Here is a tiny trained network, its code and every weight. The questions are about switching its units off for an input and a class, where a switched-off unit gives its printed mean instead of its output.

import numpy as np


def w(rows, s, z=0):
    codes = np.array(rows[::2]) - 128.0
    scale = np.full(codes.shape[1], s)
    scale[-1] = z or s
    return codes * scale


def f(y):
    return y / 2 * (1 + np.tanh(0.7978845608 * (y + 0.044715 * y**3)))


def log_softmax(a):
    a = a - a.max(-1, keepdims=True)
    return a - np.log(np.exp(a).sum(-1, keepdims=True))


def net(x, mask):
    res = np.array(x, float).reshape(1, 7) / 4 @ E
    y = f(res @ A[0][:, :-1].T + A[0][:, -1])
    res = res + np.where(mask, y, B[0][:, -1]) @ B[0][:, :-1]
    return log_softmax(res[-1] @ U[:, :-1].T + U[:, -1])


A, B = {}, {}
E = w([
[113,202,100,113,140,111,183,143,88,47,244],'x0',
[144,135,134,101,121,145,134,165,132,128,107],'x1',
[67,138,171,185,200,141,92,205,87,141,102],'x2',
[137,128,128,119,130,118,142,142,121,153,134],'x3',
[152,138,147,112,151,102,124,103,118,111,102],'x4',
[127,156,139,125,117,109,138,118,123,148,115],'x5',
[96,85,167,116,102,180,164,106,6,134,101],'x6',
],0.018)
A[0] = w([
[114,218,86,100,153,81,148,163,194,64,194,178],'neuron 0',
[94,150,100,157,145,110,126,165,114,54,118,113],'neuron 1',
[93,181,191,162,208,137,99,177,120,156,147,140],'neuron 2',
[68,178,146,173,204,129,73,191,93,148,106,170],'neuron 3',
[148,62,150,159,91,153,105,107,91,165,91,155],'neuron 4',
[103,146,193,188,167,84,129,193,104,88,155,118],'neuron 5',
[76,67,159,110,122,181,126,86,87,158,43,145],'neuron 6',
[78,182,141,75,113,149,200,136,26,44,194,99],'neuron 7',
[103,82,151,128,87,166,195,100,24,107,100,143],'neuron 8',
[166,144,112,149,155,98,90,161,240,169,87,185],'neuron 9',
[189,99,94,69,65,161,165,45,165,119,147,246],'neuron 10',
[79,65,154,109,164,115,102,94,250,207,51,223],'neuron 11',
[147,55,126,79,94,140,125,93,120,133,147,139],'neuron 12',
[152,84,120,103,25,106,129,103,132,112,134,172],'neuron 13',
],0.011,0.013)
B[0] = w([
[170,194,77,222,143,71,189,153,170,78,171,233],'neuron 0',
[119,134,104,106,128,95,107,143,156,108,87,165],'neuron 1',
[105,124,168,152,172,113,88,184,163,103,30,204],'neuron 2',
[112,57,147,153,213,116,20,155,146,89,98,227],'neuron 3',
[163,126,222,148,95,115,144,167,80,232,78,199],'neuron 4',
[117,101,130,119,200,104,99,139,144,78,85,189],'neuron 5',
[164,78,130,132,115,111,135,193,51,213,64,220],'neuron 6',
[5,99,93,52,189,126,196,84,119,62,130,239],'neuron 7',
[53,125,173,58,133,191,161,124,22,145,117,223],'neuron 8',
[123,87,119,132,144,153,65,77,192,120,205,221],'neuron 9',
[192,173,104,62,55,143,162,68,135,136,174,241],'neuron 10',
[120,60,110,136,85,153,73,85,143,202,237,254],'neuron 11',
[99,163,157,123,77,132,173,125,138,173,89,174],'neuron 12',
[147,158,172,58,59,162,205,91,150,148,98,190],'neuron 13',
],0.011,0.027)
U = w([
[171,121,90,84,49,162,81,57,214,187,187,178],'0',
[195,250,112,157,107,116,187,114,174,90,183,171],'1',
[173,164,200,93,57,184,141,87,112,217,89,103],'2',
[88,171,121,54,107,172,178,51,89,108,158,134],'3',
[136,82,164,156,165,183,11,97,180,155,169,207],'4',
[137,191,111,178,179,87,98,172,201,97,103,142],'5',
[157,81,160,164,130,138,81,194,37,177,96,83],'6',
[48,96,148,71,181,145,112,116,113,107,105,4],'7',
],0.011,0.0033)

Each question gives the input, the list of numbers given to net, and the class t.
The units are the neurons (one row each of A and B). Each row of codes is followed by its name. A weight is (code - 128) times the scale printed after its matrix; where a second scale follows, it is the last column's (A, B and U).
mask holds one flag per neuron, in row order. A switched-off neuron (its flag False) gives its mean, the last column of its row in B, instead of its output. The means were averaged over made-up inputs and are rounded, as every weight is.
A unit's drop is (log p(t) with every unit on - log p(t) with that unit switched off) / (log p(t) with every unit on - log p(t) with every unit switched off).
The circuit of an input: a set's keep is (log p(t) with only the set's units on - log p(t) with every unit switched off) / (log p(t) with every unit on - log p(t) with every unit switched off). Starting from the 12 units with the biggest drops (on a tie, the unit counted first), units are removed one at a time, each time the one whose removal leaves the highest keep (on an exact tie, the one counted first), for as long as the keep stays at least 0.8.
circuit, biggest first: the units of the circuit, biggest drop first
top k neurons: the k neurons with the biggest drops, biggest first
drop when u is switched off: that unit's drop, to one decimal
input [2,-6,3,4,-2,-4,0], class 5: top 2 neurons => neuron 8; neuron 11
input [2,-4,8,3,5,0,-8], class 5: circuit, biggest first => neuron 0
input [0,-4,2,4,-6,5,-1], class 4: top 2 neurons => neuron 0; neuron 7
input [-4,5,6,-3,1,7,1], class 6: top 2 neurons => neuron 6; neuron 4
input [0,3,-7,-8,3,7,8], class 2: top 2 neurons => neuron 6; neuron 4
input [0,-4,6,-3,2,-3,7], class 6: top 2 neurons => neuron 6; neuron 4
input [1,-1,6,7,-5,-4,0], class 5: top 3 neurons => neuron 11; neuron 8; neuron 7
input [1,2,-5,3,-3,7,0], class 1: top 2 neurons => neuron 11; neuron 8
input [8,0,0,-7,-7,3,-4], class 1: top 2 neurons => neuron 0; neuron 3
input [-6,-8,0,-2,-5,-2,-6], class 0: top 2 neurons => neuron 3; neuron 11
input [8,3,3,-8,3,0,-4], class 5: drop when neuron 0 is switched off => 0.1
input [7,6,1,7,2,5,7], class 7: drop when neuron 10 is switched off => 0.7
input [0,3,8,-5,0,-4,-3], class 4: drop when neuron 3 is switched off => 1.0
input [7,-4,-1,-2,8,-5,-2], class 1: circuit, biggest first => neuron 0
